[128 = 0]

[137 157 101 126 149 165 139 135 141 140 121  96  83 126 148 163 143 111
 108 134  66 128  90 118  92 138 129 150 154  96 181 115 128 138 134 147
 102 173 106 128  78 135 139 149 110 171 114 161 143 142 112 127 100 119
 169 140 116 152 145 105  97  91 123 111  88 128 113 158] -> (52) & [61]
[136 168 116 130 173 134 122 117 109 132 138  98  95 144 163 164 137 117
 116 129  61 122 121 118 106 132 119 142 144  97 149 110 113 145 135 150
  97 173 100 118  80 151 106 133  84 173 108 176 133 109 130 125  98 131
 140 152 114 141 148 104 135 106 119 121  71 137 124 152] -> (52) & [61]
[141 121  92 115 144 179 157 120 143 166  91 117 117 100  95 133 143 111
 127  99  74 143  72  77 137 126 169 132 107 133 143 115 157 148 113 120
 137 143 134 138 173 108 140 129 124 124 195 109 186 164 120 127 102 160
 138 117 101 192 147  97  63  96 151 106 125 142 110 218] -> (61) & [61]
[133 134 117 165 139 103 141  93 176 111 120 132 119 110  80 117 151 161
 123 137 128 134 107 124 113 131 150 116 141 137 138 131 119 153 136 131
 150 139 113 129 162  97 137 132 129 134 170  92 179 169 122 135 105 151
 111 125 110 129  93 123  68  89 134 113 147 125 123 155] -> (61) & [61]
[142 144 149 110 112 135 143 115 107 135 119 120 110 109 145 157 150 141
 156 133  98 133 112 150 137 125 126 137 131 113 129 136 131 105 169 172
 116 171 100 145  74 178 133 133 123 148 157 189 156  95 133 114  97 130
 117 159 118 134 131  99 153  46 171 113  65 142 147 157] -> (52) & [59]
[150 164  87 138 151 114 127 100 122 126 123 113 160 125  88 141 141  98
 144 122 106 124 116 121 139 139 154  72 163 133  86 124 153 161 140 135
 136 149  89 138 147 127 127 124 102 136 183 124 182  96 125 125  75 149
  84 158 103 162 124  91 133  81 165 110 108 165 155 147] -> (61) & [59]
[146 157 131 147 172 117 118 117 162 126 126 138 107 119 115 130 152 139
 121 135 115 137 113 102  99 129 148 115 127 123 131 116 149 151 151 116
 129 140 121 141 129 134 115 128 104 154 110 137 165 131 118 135 134 134
 117 147  86 139 114 121  88  85 104 125  97 127 117 161] -> (61) & [61]
[148 165 140 104 158 166 140 139 107 164 115 101  83 128 137 174 129 128
 141 129  74 139  96 117 126 124 141 180 126 106 184 114 150 121 134 162
 119 174 134 135 111 149 120 136 102 149 151 157 148 120 131  93 123 124
 147 147 108 153 151 115 115  93 164 115  88 123 110 184] -> (52) & [61]
[146 134 124  93 159 188 144 140 121 167 111  89  81 103 163 169 148 129
 130 117  73 145  75  88 129 127 158 165  82 104 162 108 168 106 152 148
  96 157 156 140  95 183 118 138 114 151 131 166 165 126 122 116 139 132
 158 149  96 167 155 108 108  57 144 117  55 114 109 200] -> (52) & [61]
[160 144 105 124 184 145 137 138 131 159 106 111  99 112 110 143 138 139
 118 112  96 150  85  84 130 128 164 143  82 122 147 114 175 155 127 135
 113 141 136 136 177 143 120 129 130 125 184 108 178 136 116 133 110 152
 114 126  87 149 128 109  80  86 139 111 121 134 111 192] -> (61) & [61]
[157 141 113 138 160 114 134 107 120 140 108 123 103 107 111 133 155 149
 135 121 126 147 107  98 118 127 158 131  81 116 147 128 163 157 147 145
 117 135 123 137 160 164 116 122 123 161 172 108 176 117 121 123 117 157
 101 120  91 126 121 125 116  54 146 108  95 135 129 171] -> (61) & [61]
[125 205 110 110 191 175 146 135 102 171  96  90 101 141 149 213 112  89
 120 142  60 144  94 132 104 128 133 140 183  82 210  90 157 138 109 168
 103 176 135 126 106 111 115 148  78 145 144 125 148 132 121 101 101  85
 153 158 121 180 147 121  83 136 142  96  98 134 104 211] -> (52) & [61]
[145 148 119 100 113 179 150 127 122 151  98 114  89 111 133 160 150 117
 134 132  70 148  76 127 131 136 131 152 147  96 150 134 121 120 148 169
 115 175 121 149  75 152 162 141 117 148 155 168 157 129 125 129 106 123
 165 123 114 138 145  97 112  48 182 102  70 141 120 180] -> (52) & [61]
[140 148 106 130 159 141 150 112 129 158  90 130 109 103  99 158 133 144
 133 122 100 151  84 104 124 128 162 136 112 128 161 125 169 139 119 140
 122 138 139 150 163 133 252 137 127 120 175 109 173 135 116 117 108 140
 120 121 103 161 121  91  73  77 153 108 135 123 119 199] -> (61) & [61]
[137 155  95 137 147 141 138 118 119 137  99 126  85  96 128 149 145 158
 127 125 102 156  89 111 114 134 132 177 110 108 183 140 140 129 140 159
  97 149 141 133 112 167 131 144 128 136 150 125 151 122 110 135 107 113
 141 108 118 123  89 126  98  58 144 107 113 113 115 141] -> (52) & [61]
[127 120 106 142 127 113 132 112 139 162  90 134  94 122  90 132 141 179
 134 121 100 140  83 110 133 117 148 174  92 138 159 135 140 115 125 121
 127 127 139 130 170 139 117 143 156 116 190 131 161 145 127 125 119 159
 132 104 131 153 122 114  65  84 140 121 167 106 109 155] -> (61) & [61]
